Below are the code and all the weights of a small trained network. Each question names an input and a class and asks about switching units off, where a switched-off unit gives its printed mean instead of its output.

import numpy as np


def w(rows, s, z=0):
    codes = np.array(rows[::2]) - 128.0
    scale = np.full(codes.shape[1], s)
    scale[-1] = z or s
    return codes * scale


def norm(h):
    return h / np.sqrt((h * h).mean(-1, keepdims=True) + 1e-5)


def f(y):
    return y / 2 * (1 + np.tanh(0.7978845608 * (y + 0.044715 * y**3)))


def log_softmax(a):
    a = a - a.max(-1, keepdims=True)
    return a - np.log(np.exp(a).sum(-1, keepdims=True))


def net(x, mask):
    res = np.array(x, float).reshape(1, 3) / 4 @ E
    u = 0
    for l in range(4):
        y = f(norm(res) @ A[l][:, :-1].T + A[l][:, -1])
        res = res + np.where(mask[u : u + 3], y, B[l][:, -1]) @ B[l][:, :-1]
        u += 3
    return log_softmax(norm(res)[-1] @ U[:, :-1].T + U[:, -1])


A, B = {}, {}
E = w([
[254,157,103,21,112,132,206,136,159,148,124],'x0',
[180,171,152,119,99,30,189,73,146,85,25],'x1',
[138,112,217,127,221,70,80,180,126,87,148],'x2',
],0.0076)
A[0] = w([
[166,92,77,119,104,176,136,93,178,203,146,127],'L0N1',
[60,70,102,132,101,163,95,138,159,223,117,192],'L0N2',
[103,2,87,115,156,187,120,205,104,152,160,3],'L0N3',
],0.0058,0.0022)
B[0] = w([
[118,103,197,156,147,105,97,84,188,120,132,212],'L0N1',
[98,45,38,109,124,139,108,225,144,137,98,252],'L0N2',
[89,84,115,250,75,147,162,173,137,200,78,249],'L0N3',
],0.012,0.0033)
A[1] = w([
[198,230,79,8,102,130,83,165,109,206,120,48],'L1N1',
[46,3,112,186,51,160,125,106,127,106,163,180],'L1N2',
[178,21,204,154,178,136,131,63,139,12,60,2],'L1N3',
],0.004,0.0006)
B[1] = w([
[51,129,137,52,159,155,154,146,76,150,255,134],'L1N1',
[212,185,51,136,155,191,135,185,137,152,95,252],'L1N2',
[154,164,17,189,204,166,60,158,146,176,97,186],'L1N3',
],0.0079,0.0045)
A[2] = w([
[133,105,158,133,160,147,32,159,2,119,107,73],'L2N1',
[149,249,8,147,140,27,173,107,114,134,44,33],'L2N2',
[164,193,160,137,200,175,90,178,220,153,117,253],'L2N3',
],0.0054,0.0025)
B[2] = w([
[175,97,146,76,160,209,167,39,85,125,167,168],'L2N1',
[196,138,225,202,120,171,94,199,1,172,89,236],'L2N2',
[92,114,133,91,99,136,131,41,146,112,30,254],'L2N3',
],0.0089,0.0054)
A[3] = w([
[144,164,107,128,74,115,189,103,145,149,118,199],'L3N1',
[148,211,198,168,110,150,108,203,82,140,151,91],'L3N2',
[174,112,137,87,160,143,100,1,147,126,83,254],'L3N3',
],0.0076,0.0022)
B[3] = w([
[80,127,104,82,164,176,167,104,92,53,137,160],'L3N1',
[179,191,103,150,4,178,215,134,151,159,162,192],'L3N2',
[36,58,39,122,177,153,130,102,170,106,170,255],'L3N3',
],0.011,0.0064)
U = w([
[175,115,192,50,82,2,46,138,149,168,210,3],'0',
[239,245,178,137,50,123,226,174,60,127,128,142],'1',
[135,63,79,220,150,132,86,224,160,168,21,148],'2',
[56,49,80,15,201,126,145,13,172,56,197,165],'3',
],0.0089,0.0057)

Each question gives the input, the list of numbers given to net, and the class t.
The units are the neurons (one row each of A and B). Each row of codes is followed by its name. A weight is (code - 128) times the scale printed after its matrix; where a second scale follows, it is the last column's (A, B and U).
mask holds one flag per neuron, layer by layer. A switched-off neuron (its flag False) gives its mean, the last column of its row in B, instead of its output. The means were averaged over made-up inputs and are rounded, as every weight is.
A unit's drop is (log p(t) with every unit on - log p(t) with that unit switched off) / (log p(t) with every unit on - log p(t) with every unit switched off).
The circuit of an input: a set's keep is (log p(t) with only the set's units on - log p(t) with every unit switched off) / (log p(t) with every unit on - log p(t) with every unit switched off). Starting from all 12 units, units are removed one at a time, each time the one whose removal leaves the highest keep (on an exact tie, the one counted first), for as long as the keep stays at least 0.8.
units of the circuit, in order: the units of the circuit, biggest drop first
most important unit: the unit with the biggest drop
top k neurons: the k neurons with the biggest drops, biggest first
top k neurons in layer l: the k neurons of layer l with the biggest drops, biggest first
drop of u: that unit's drop, to one decimal
input [6,5,8], class 3: units of the circuit, in order	(L0N3 L3N3)
input [-7,0,5], class 3: most important unit	L2N1
input [1,8,4], class 1: units of the circuit, in order	(L2N2 L3N2)
input [8,6,-4], class 3: top 2 neurons in layer 0	(L0N3 L0N1)
input [-8,6,1], class 1: top 4 neurons	(L2N2 L0N1 L3N2 L2N3)
input [1,3,-5], class 1: top 3 neurons	(L2N2 L2N3 L3N2)
input [-6,8,1], class 1: top 2 neurons	(L2N2 L3N2)
input [-3,2,-3], class 1: drop of L3N2	0.1
input [-1,8,-5], class 1: drop of L2N2	2.7
input [1,6,-1], class 1: drop of L2N2	0.5
input [-8,8,1], class 1: top 2 neurons in layer 2	(L2N2 L2N3)
